Below are the code and all the weights of a small trained network. Each question names an input and a target symbol and asks about switching units off, where a switched-off unit gives its printed mean instead of its output.

import numpy as np


def w(rows, s, z=0):
    codes = np.array(rows[::2]) - 128.0
    scale = np.full(codes.shape[1], s)
    scale[-1] = z or s
    return codes * scale


def norm(h):
    return h / np.sqrt((h * h).mean(-1, keepdims=True) + 1e-5)


def f(y):
    return y / 2 * (1 + np.tanh(0.7978845608 * (y + 0.044715 * y**3)))


def softmax(a):
    e = np.exp(a - a.max(-1, keepdims=True))
    return e / e.sum(-1, keepdims=True)


def log_softmax(a):
    a = a - a.max(-1, keepdims=True)
    return a - np.log(np.exp(a).sum(-1, keepdims=True))


def net(x, mask):
    ids = ['βγδεηλξπσ'.index(c) for c in x.split()]
    T = len(ids)
    res = E[ids] + P[:T]
    u = 0
    for l in range(2):
        r = norm(res)
        for j in range(3):
            rows = slice(2 * j, 2 * j + 2)
            q, k, v = (r @ M[l][rows].T for M in (Q, K, V))
            z = softmax(np.where(np.tri(T) > 0, q @ k.T / 2**0.5, -1e9)) @ v
            o = O[l][rows]
            res = res + np.where(mask[u + j], z, o[:, -1]) @ o[:, :-1]
        u += 3
        y = f(norm(res) @ A[l][:, :-1].T + A[l][:, -1])
        res = res + np.where(mask[u : u + 4], y, B[l][:, -1]) @ B[l][:, :-1]
        u += 4
    return log_softmax(norm(res)[-1] @ U[:, :-1].T + U[:, -1])


Q, K, V, O, A, B = {}, {}, {}, {}, {}, {}
E = w([
[125,110,191],'β',
[184,16,251],'γ',
[171,213,119],'δ',
[101,175,146],'ε',
[125,99,59],'η',
[113,54,138],'λ',
[111,157,164],'ξ',
[239,157,165],'π',
[35,126,23],'σ',
],0.018)
P = w([
[53,133,47],'0',
[2,137,63],'1',
[149,196,17],'2',
[166,226,124],'3',
[107,143,81],'4',
[137,17,44],'5',
[162,111,165],'6',
],0.0066)
Q[0] = w([
[85,104,78],'0.h1',
[49,130,48],'0.h1',
[74,169,162],'0.h2',
[102,123,129],'0.h2',
[83,135,4],'0.h3',
[107,68,178],'0.h3',
],0.012)
K[0] = w([
[86,26,102],'0.h1',
[131,36,134],'0.h1',
[13,255,89],'0.h2',
[165,104,81],'0.h2',
[38,199,95],'0.h3',
[204,156,108],'0.h3',
],0.0054)
V[0] = w([
[104,208,199],'0.h1',
[112,138,52],'0.h1',
[160,128,254],'0.h2',
[97,202,130],'0.h2',
[183,109,108],'0.h3',
[38,127,48],'0.h3',
],0.0078)
O[0] = w([
[99,219,151,188],'0.h1',
[31,133,179,190],'0.h1',
[26,244,1,50],'0.h2',
[99,139,115,224],'0.h2',
[160,249,146,48],'0.h3',
[103,236,43,253],'0.h3',
],0.0043,0.0023)
A[0] = w([
[13,111,37,2],'0.n1',
[255,189,244,68],'0.n2',
[218,161,212,100],'0.n3',
[72,20,146,162],'0.n4',
],0.0067,0.0017)
B[0] = w([
[220,35,133,235],'0.n1',
[122,78,102,252],'0.n2',
[144,227,130,193],'0.n3',
[78,255,123,244],'0.n4',
],0.0091,0.0025)
Q[1] = w([
[1,214,28],'1.h1',
[197,82,179],'1.h1',
[41,152,35],'1.h2',
[187,59,129],'1.h2',
[176,104,80],'1.h3',
[5,61,191],'1.h3',
],0.0087)
K[1] = w([
[124,251,82],'1.h1',
[78,176,165],'1.h1',
[152,136,228],'1.h2',
[92,144,59],'1.h2',
[103,152,163],'1.h3',
[151,173,98],'1.h3',
],0.012)
V[1] = w([
[216,8,238],'1.h1',
[87,2,59],'1.h1',
[102,81,242],'1.h2',
[131,14,251],'1.h2',
[152,119,8],'1.h3',
[2,115,171],'1.h3',
],0.0098)
O[1] = w([
[171,71,72,1],'1.h1',
[65,152,95,93],'1.h1',
[139,16,58,116],'1.h2',
[232,87,93,79],'1.h2',
[120,239,70,145],'1.h3',
[94,70,246,197],'1.h3',
],0.012,0.0076)
A[1] = w([
[112,126,220,238],'1.n1',
[156,181,182,103],'1.n2',
[149,156,84,254],'1.n3',
[132,253,134,162],'1.n4',
],0.016,0.0047)
B[1] = w([
[199,95,38,249],'1.n1',
[113,18,239,181],'1.n2',
[201,2,173,146],'1.n3',
[211,146,163,228],'1.n4',
],0.0068,0.013)
U = w([
[183,5,127,162],'β',
[189,55,104,3],'γ',
[130,170,146,151],'δ',
[91,121,170,42],'ε',
[151,214,74,92],'η',
[97,115,133,245],'λ',
[75,78,193,169],'ξ',
[213,170,72,109],'π',
[101,206,123,60],'σ',
],0.013,0.0043)

Each question gives the input, a string of symbols that net reads in full, and the target symbol t.
The units are the heads (2 rows each of Q, K, V and O) and the neurons (one row each of A and B). Each row of codes is followed by its name. A weight is (code - 128) times the scale printed after its matrix; where a second scale follows, it is the last column's (O, A, B and U).
mask holds one flag per unit, layer by layer, with each layer's heads first. A switched-off unit (its flag False) gives its mean, the last column of its rows in O or B, instead of its output. The means were averaged over made-up inputs and are rounded, as every weight is.
A unit's drop is (log p(t) with every unit on - log p(t) with that unit switched off) / (log p(t) with every unit on - log p(t) with every unit switched off).
The circuit of an input: a set's keep is (log p(t) with only the set's units on - log p(t) with every unit switched off) / (log p(t) with every unit on - log p(t) with every unit switched off). Starting from the 12 units with the biggest drops (on a tie, the unit counted first), units are removed one at a time, each time the one whose removal leaves the highest keep (on an exact tie, the one counted first), for as long as the keep stays at least 0.8.
units of the circuit, in order: the units of the circuit, biggest drop first
top k neurons in layer l: the k neurons of layer l with the biggest drops, biggest first
which heads matter: for each layer, one digit per head in row order, 1 if its drop is at least 0.15 and else 0, layers parted by /
drop of u: that unit's drop, to one decimal
input η ξ ξ ξ ξ δ, target ξ: units of the circuit, in order	1.h3, 1.h2
input π δ γ ξ β, target β: which heads matter	000 / 110
input π δ γ σ, target β: which heads matter	000 / 010
input δ ξ β β, target β: which heads matter	001 / 101
input η η η π λ, target π: units of the circuit, in order	1.h3
input ξ λ η, target λ: which heads matter	001 / 100
input δ ξ π, target ξ: which heads matter	000 / 011
input γ λ λ σ β ε, target β: which heads matter	000 / 101
input ξ ξ ε, target ξ: top 2 neurons in layer 0	0.n4, 0.n3
input π ξ λ η π λ, target π: top 2 neurons in layer 0	0.n4, 0.n2
input ε ξ ξ β σ ξ η, target ξ: top 2 neurons in layer 1	1.n4, 1.n3
input σ δ γ η, target β: top 2 neurons in layer 1	1.n3, 1.n1
input π δ π ε η σ, target η: top 2 neurons in layer 1	1.n2, 1.n4
input γ η ξ, target β: units of the circuit, in order	1.h2
input π β σ, target β: top 2 neurons in layer 0	0.n1, 0.n3
input η ξ ξ ξ η, target ξ: top 2 neurons in layer 0	0.n4, 0.n2
input σ σ λ, target σ: drop of 1.h1	0.1
input δ ξ η λ λ γ π, target β: drop of 1.h3	0.2
input λ π ε π η, target π: drop of 1.n3	0.2
input δ η η, target η: top neuron in layer 0	0.n1
